Below are the code and all the weights of a small trained network. Each question names an input and a target symbol and asks about switching units off, where a switched-off unit gives its printed mean instead of its output.

import numpy as np


def w(rows, s, z=0):
    codes = np.array(rows[::2]) - 128.0
    scale = np.full(codes.shape[1], s)
    scale[-1] = z or s
    return codes * scale


def f(y):
    return np.maximum(y, 0)


def softmax(a):
    e = np.exp(a - a.max(-1, keepdims=True))
    return e / e.sum(-1, keepdims=True)


def log_softmax(a):
    a = a - a.max(-1, keepdims=True)
    return a - np.log(np.exp(a).sum(-1, keepdims=True))


def net(x, mask):
    ids = ['βγδεθμξστφω'.index(c) for c in x.split()]
    T = len(ids)
    res = E[ids] + P[:T]
    u = 0
    for l in range(2):
        q, k, v = (res @ M[l].T for M in (Q, K, V))
        z = softmax(np.where(np.tri(T) > 0, q @ k.T / 2**0.5, -1e9)) @ v
        res = res + np.where(mask[u], z, O[l][:, -1]) @ O[l][:, :-1]
        u += 1
        y = f(res @ A[l][:, :-1].T + A[l][:, -1])
        res = res + np.where(mask[u : u + 8], y, B[l][:, -1]) @ B[l][:, :-1]
        u += 8
    return log_softmax(res[-1] @ U[:, :-1].T + U[:, -1])


Q, K, V, O, A, B = {}, {}, {}, {}, {}, {}
E = w([
[178,163,150,129,93,120],'β',
[182,123,39,50,180,136],'γ',
[186,178,153,155,119,74],'δ',
[173,172,146,118,91,144],'ε',
[178,165,152,130,92,127],'θ',
[144,188,52,93,67,55],'μ',
[152,8,148,191,159,183],'ξ',
[173,162,149,124,80,137],'σ',
[74,103,85,63,113,118],'τ',
[40,149,166,113,192,113],'φ',
[228,131,174,124,66,109],'ω',
],0.014)
P = w([
[66,113,45,253,74,185],'0',
[111,125,53,200,110,161],'1',
[120,117,71,168,126,152],'2',
[117,126,96,145,117,142],'3',
[125,133,115,126,123,132],'4',
[126,138,132,106,122,126],'5',
[128,142,148,92,125,114],'6',
[123,139,166,79,120,102],'7',
[132,143,180,66,124,93],'8',
[134,145,195,55,123,84],'9',
[136,150,209,44,129,77],'10',
[135,145,230,31,125,72],'11',
[130,150,228,16,121,60],'12',
[137,168,233,4,124,58],'13',
],0.0066)
Q[0] = w([
[70,118,103,130,175,128],'L0H1',
[163,137,165,247,106,191],'L0H1',
],0.016)
K[0] = w([
[42,247,129,124,185,104],'L0H1',
[156,102,55,248,127,195],'L0H1',
],0.011)
V[0] = w([
[91,106,143,107,170,128],'L0H1',
[140,114,10,64,85,117],'L0H1',
],0.011)
O[0] = w([
[77,86,117,89,254,96,249],'L0H1',
[65,169,139,100,49,190,77],'L0H1',
],0.0061,0.0022)
A[0] = w([
[98,105,160,9,147,86,222],'L0N1',
[173,187,108,63,112,144,141],'L0N2',
[213,144,223,148,80,108,186],'L0N3',
[153,153,173,55,127,57,216],'L0N4',
[178,116,146,86,145,144,166],'L0N5',
[140,253,58,181,91,110,148],'L0N6',
[49,184,143,141,138,82,192],'L0N7',
[72,72,178,76,101,116,254],'L0N8',
],0.0073,0.0044)
B[0] = w([
[133,147,108,68,182,130,254],'L0N1',
[125,159,159,69,44,73,178],'L0N2',
[210,240,247,132,80,198,182],'L0N3',
[163,201,220,2,100,105,232],'L0N4',
[210,99,103,65,116,156,157],'L0N5',
[77,182,202,160,133,88,186],'L0N6',
[120,104,172,45,151,126,207],'L0N7',
[206,95,89,24,153,165,215],'L0N8',
],0.0062,0.0092)
Q[1] = w([
[165,172,155,159,80,115],'L1H1',
[118,2,55,214,139,147],'L1H1',
],0.009)
K[1] = w([
[88,151,60,119,141,83],'L1H1',
[98,119,91,254,124,177],'L1H1',
],0.0073)
V[1] = w([
[181,101,104,109,126,211],'L1H1',
[254,170,103,127,52,102],'L1H1',
],0.0088)
O[1] = w([
[14,29,254,188,125,205,5],'L1H1',
[155,34,150,171,45,82,176],'L1H1',
],0.0077,0.0025)
A[1] = w([
[135,181,112,119,133,143,97],'L1N1',
[96,12,102,105,147,94,251],'L1N2',
[122,149,181,164,147,120,118],'L1N3',
[182,168,126,81,187,113,253],'L1N4',
[128,88,129,144,60,93,54],'L1N5',
[139,153,180,157,143,191,85],'L1N6',
[144,127,218,188,67,125,43],'L1N7',
[126,73,164,130,104,178,251],'L1N8',
],0.011,0.0036)
B[1] = w([
[166,183,157,188,102,147,164],'L1N1',
[185,151,91,138,176,173,162],'L1N2',
[117,105,140,51,209,195,135],'L1N3',
[120,112,99,192,122,117,252],'L1N4',
[154,92,80,212,189,154,152],'L1N5',
[46,138,158,148,254,208,143],'L1N6',
[53,100,29,117,130,110,159],'L1N7',
[179,35,209,120,15,169,147],'L1N8',
],0.0084,0.027)
U = w([
[127,127,136,138,113,137,64],'β',
[179,190,181,167,122,175,4],'γ',
[51,145,201,95,93,138,228],'δ',
[175,168,120,136,63,90,171],'ε',
[123,126,146,158,120,126,71],'θ',
[121,112,138,167,121,132,46],'μ',
[140,123,35,114,210,129,164],'ξ',
[51,111,115,3,80,158,147],'σ',
[102,121,144,159,114,123,100],'τ',
[125,123,144,141,117,129,75],'φ',
[188,95,228,196,134,127,205],'ω',
],0.0079,0.0041)

Each question gives the input, a string of symbols that net reads in full, and the target symbol t.
The units are the heads (2 rows each of Q, K, V and O) and the neurons (one row each of A and B). Each row of codes is followed by its name. A weight is (code - 128) times the scale printed after its matrix; where a second scale follows, it is the last column's (O, A, B and U).
mask holds one flag per unit, layer by layer, with each layer's heads first. A switched-off unit (its flag False) gives its mean, the last column of its rows in O or B, instead of its output. The means were averaged over made-up inputs and are rounded, as every weight is.
A unit's drop is (log p(t) with every unit on - log p(t) with that unit switched off) / (log p(t) with every unit on - log p(t) with every unit switched off).
The circuit of an input: a set's keep is (log p(t) with only the set's units on - log p(t) with every unit switched off) / (log p(t) with every unit on - log p(t) with every unit switched off). Starting from the 12 units with the biggest drops (on a tie, the unit counted first), units are removed one at a time, each time the one whose removal leaves the highest keep (on an exact tie, the one counted first), for as long as the keep stays at least 0.8.
circuit, biggest first: the units of the circuit, biggest drop first
unit that matters most: the unit with the biggest drop
top k neurons: the k neurons with the biggest drops, biggest first
k most important neurons of layer l: the k neurons of layer l with the biggest drops, biggest first
input φ φ φ γ ω φ ε φ φ ω, target γ: circuit, biggest first	(L0H1 L1H1 L0N3)
input φ φ μ φ σ ξ ε γ ω μ ω, target ε: unit that matters most	L0N7
input μ μ φ γ μ γ ε, target σ: circuit, biggest first	(L1N7 L1H1 L0H1 L1N4)
input φ μ φ φ μ θ, target ε: 3 most important neurons of layer 0	(L0N2 L0N4 L0N6)
input φ γ ξ γ β, target σ: circuit, biggest first	(L1H1 L1N7 L1N4 L1N1)
input σ μ μ, target ε: circuit, biggest first	(L1H1 L0N6 L0H1)
input γ δ γ σ μ ε δ φ ξ φ φ τ, target ξ: circuit, biggest first	(L0H1 L0N3 L1N2)
input φ μ γ θ, target σ: top 2 neurons	(L1N7 L1N4)
input μ τ ω θ μ μ φ τ γ γ ω, target σ: top 2 neurons	(L1N7 L0N2)
input μ γ τ μ φ τ ω τ, target ω: circuit, biggest first	(L1H1 L0N3 L1N8)
input μ τ γ δ, target σ: circuit, biggest first	(L1N7 L1H1 L1N4 L0H1)
input φ φ ε μ φ γ ξ θ γ ε σ, target σ: top 3 neurons	(L1N7 L1N4 L1N1)
input μ τ τ β γ β φ ξ τ μ δ, target ε: 2 most important neurons of layer 0	(L0N2 L0N4)
input φ μ ω, target ε: top 2 neurons	(L0N6 L0N2)
input γ φ φ μ γ θ φ ω γ φ, target ω: 2 most important neurons of layer 0	(L0N2 L0N3)
input μ ω φ φ, target ω: circuit, biggest first	(L1H1 L0N3 L0H1)
input φ τ μ φ β, target γ: 4 most important neurons of layer 0	(L0N3 L0N7 L0N8 L0N1)
input φ ω φ μ β, target ε: 3 most important neurons of layer 0	(L0N2 L0N4 L0N6)
input φ ξ μ φ φ φ φ τ τ φ γ μ β, target ε: unit that matters most	L0N7
input τ μ τ σ θ, target δ: top neuron	(L0N8)
input ω ξ ξ φ β, target γ: 2 most important neurons of layer 0	(L0N3 L0N7)
input γ σ φ ξ φ μ δ φ σ φ μ θ, target ε: 4 most important neurons of layer 0	(L0N2 L0N4 L0N6 L0N3)
input φ τ γ φ γ φ τ τ μ ω φ γ, target ω: top 4 neurons	(L0N2 L0N5 L0N6 L0N3)
input β σ σ ω σ φ φ γ μ μ τ ω φ δ, target γ: 2 most important neurons of layer 1	(L1N1 L1N6)
input β μ φ θ, target γ: top 2 neurons	(L0N3 L1N1)
